a =
[[ 43.4 -46.4 -58.8  23.3 -47.4  37.6]
 [ -1.7  14.7 -10.9 -65.0 -10.2  -6.3]
 [-36.8  -3.4  10.5 -20.1   5.8 -37.5]
 [  2.2 -15.1 -28.2  34.3 -12.5   7.7]
 [  9.3 -74.6 -24.9   4.6 -48.6  -0.8]
 [-19.4   5.8  -6.6  -1.8   2.3 -12.3]
 [ 46.7 -48.9 -53.3 -32.2 -58.0  35.2]
 [-25.1  40.9  -7.7   6.1  24.8  -9.2]]
a[0][-6]	43.4
a[-4][-2]	-48.6
a[2][-2]	5.8
a[-7][0]	-1.7
a[7][4]	24.8
a[5][3]	-1.8
a[3][-4]	-28.2
a[-3][5]	-12.3
a[:, -1]	[37.6, -6.3, -37.5, 7.7, -0.8, -12.3, 35.2, -9.2]
a[5][-6]	-19.4
a[1]	[-1.7, 14.7, -10.9, -65.0, -10.2, -6.3]
a[-8][-1]	37.6
a[-3][4]	2.3
a[0]	[43.4, -46.4, -58.8, 23.3, -47.4, 37.6]
a[7]	[-25.1, 40.9, -7.7, 6.1, 24.8, -9.2]
a[:, -2]	[-47.4, -10.2, 5.8, -12.5, -48.6, 2.3, -58.0, 24.8]
a[7][1]	40.9
a[7][-6]	-25.1
a[7][3]	6.1
a[:, 1]	[-46.4, 14.7, -3.4, -15.1, -74.6, 5.8, -48.9, 40.9]
a[2]	[-36.8, -3.4, 10.5, -20.1, 5.8, -37.5]
a[4][-3]	4.6
a[:, 0]	[43.4, -1.7, -36.8, 2.2, 9.3, -19.4, 46.7, -25.1]
a[-6][-5]	-3.4
a[6]	[46.7, -48.9, -53.3, -32.2, -58.0, 35.2]
a[-3][1]	5.8
a[4]	[9.3, -74.6, -24.9, 4.6, -48.6, -0.8]

grid =
139	163	87	201	152	143	64	178	141	128	104	74	152
110	137	59	126	127	130	32	123	159	137	138	141	211
120	166	218	148	112	136	124	122	189	182	118	81	107
Rows and columns are counted from 0.
(0, 0) = 139
(0, 2) = 87
(0, 10) = 104
(1, 11) = 141
(2, 11) = 81
(2, 7) = 122
(2, 5) = 136
(1, 8) = 159
(2, 2) = 218
(0, 4) = 152

m =
[[2204 3897 2104 2326 1849 2708 2027 3503 4752 6331 4624 2494 4889 4301]
 [3653 5365 5854 2250 6718 3406 3842 2267 3749 3490 2809 3705 4491 3731]
 [2324 4417 5228 2628 3015 2871 2321 1724 4920 5766 3316 2458 5816 4376]
 [5572 5593 7156 2747 7822 4460 5974 2238 1930 2456 1938 5508 2905 2952]
 [2405 4435 1143 1890 5484 2853 2338 4748 4552 4154 5011 2666 4160 4012]
 [1779 4128 4847 3531 7683 3583 2082 2762 5438 2673 3701 1731 5996 4300]
 [4121 3860 7263 5319 8174 5375 4615 2117 3489 1706 2145 3967 4588 3596]
 [2908 4790 1444 1156 4067 2524 2826 4393 3949 5142 4836 3177 3733 3824]
 [5442 5646 4457 1752 6482 3849 5577 3588 1867 3412 3014 5588 2152 2956]]
m[0,0] = 2204
m[0,10] = 4624
m[8] = [5442, 5646, 4457, 1752, 6482, 3849, 5577, 3588, 1867, 3412, 3014, 5588, 2152, 2956]
m[7,13] = 3824
m[4,10] = 5011
m[4,2] = 1143
m[1,12] = 4491
m[6,8] = 3489
m[3] = [5572, 5593, 7156, 2747, 7822, 4460, 5974, 2238, 1930, 2456, 1938, 5508, 2905, 2952]
m[5,2] = 4847
m[0,13] = 4301
m[5,12] = 5996
m[:, 8] = [4752, 3749, 4920, 1930, 4552, 5438, 3489, 3949, 1867]
m[:, 10] = [4624, 2809, 3316, 1938, 5011, 3701, 2145, 4836, 3014]
m[4,0] = 2405
m[2,8] = 4920
m[2,4] = 3015
m[2] = [2324, 4417, 5228, 2628, 3015, 2871, 2321, 1724, 4920, 5766, 3316, 2458, 5816, 4376]
m[3,10] = 1938
m[3,6] = 5974
m[1,4] = 6718
m[4,5] = 2853
m[2,0] = 2324
m[8,8] = 1867
m[2,1] = 4417
m[:, 4] = [1849, 6718, 3015, 7822, 5484, 7683, 8174, 4067, 6482]
m[8,7] = 3588
m[6,11] = 3967
m[0,8] = 4752
m[1,1] = 5365
m[4,11] = 2666
m[6,13] = 3596
m[:, 6] = [2027, 3842, 2321, 5974, 2338, 2082, 4615, 2826, 5577]
m[3,4] = 7822
m[7,1] = 4790
m[7,0] = 2908
m[5,11] = 1731

arr =
[  1.5  -8.1 -19.8  14.0  -4.7   8.8  -0.1  16.8   4.4   2.7  10.2   3.4
  -1.9   3.7]
arr[0]: 1.5
arr[11]: 3.4
arr[9]: 2.7
arr[13]: 3.7
arr[4]: -4.7
arr[5]: 8.8

A = [-0.4, -0.9, -0.3, -0.2, -1.8, -0.4, -0.7, -0.8, -0.4, 1.6, -0.4, -0.5]
A[0] = -0.4
A[1] = -0.9
A[-4] = -0.4
A[-7] = -0.4
A[4] = -1.8
A[11] = -0.5
A[-3] = 1.6

B =
[[ 10.2   8.5  33.5 -48.9   4.1  -1.4 -42.9 -41.6 -27.7  -9.4  38.9 -14.8
   36.4 -42.3]
 [ 45.3 -39.1 -56.3 -49.0 -61.4  65.9  40.5  16.4 -58.5 -21.4 -26.0 -72.4
   -0.4 -67.7]]
Indices start at 0.
row 0 col 0	10.2
row 0 col 1	8.5
row 1 col 6	40.5
row 0 col 10	38.9
row 1 col 11	-72.4
row 1 col 5	65.9
row 1 col 12	-0.4
row 0 col 8	-27.7
row 0 col 5	-1.4
row 1 col 4	-61.4
row 1 col 1	-39.1
row 1 col 10	-26.0
row 1 col 13	-67.7
row 1 col 3	-49.0
row 0 col 12	36.4
row 1 col 8	-58.5
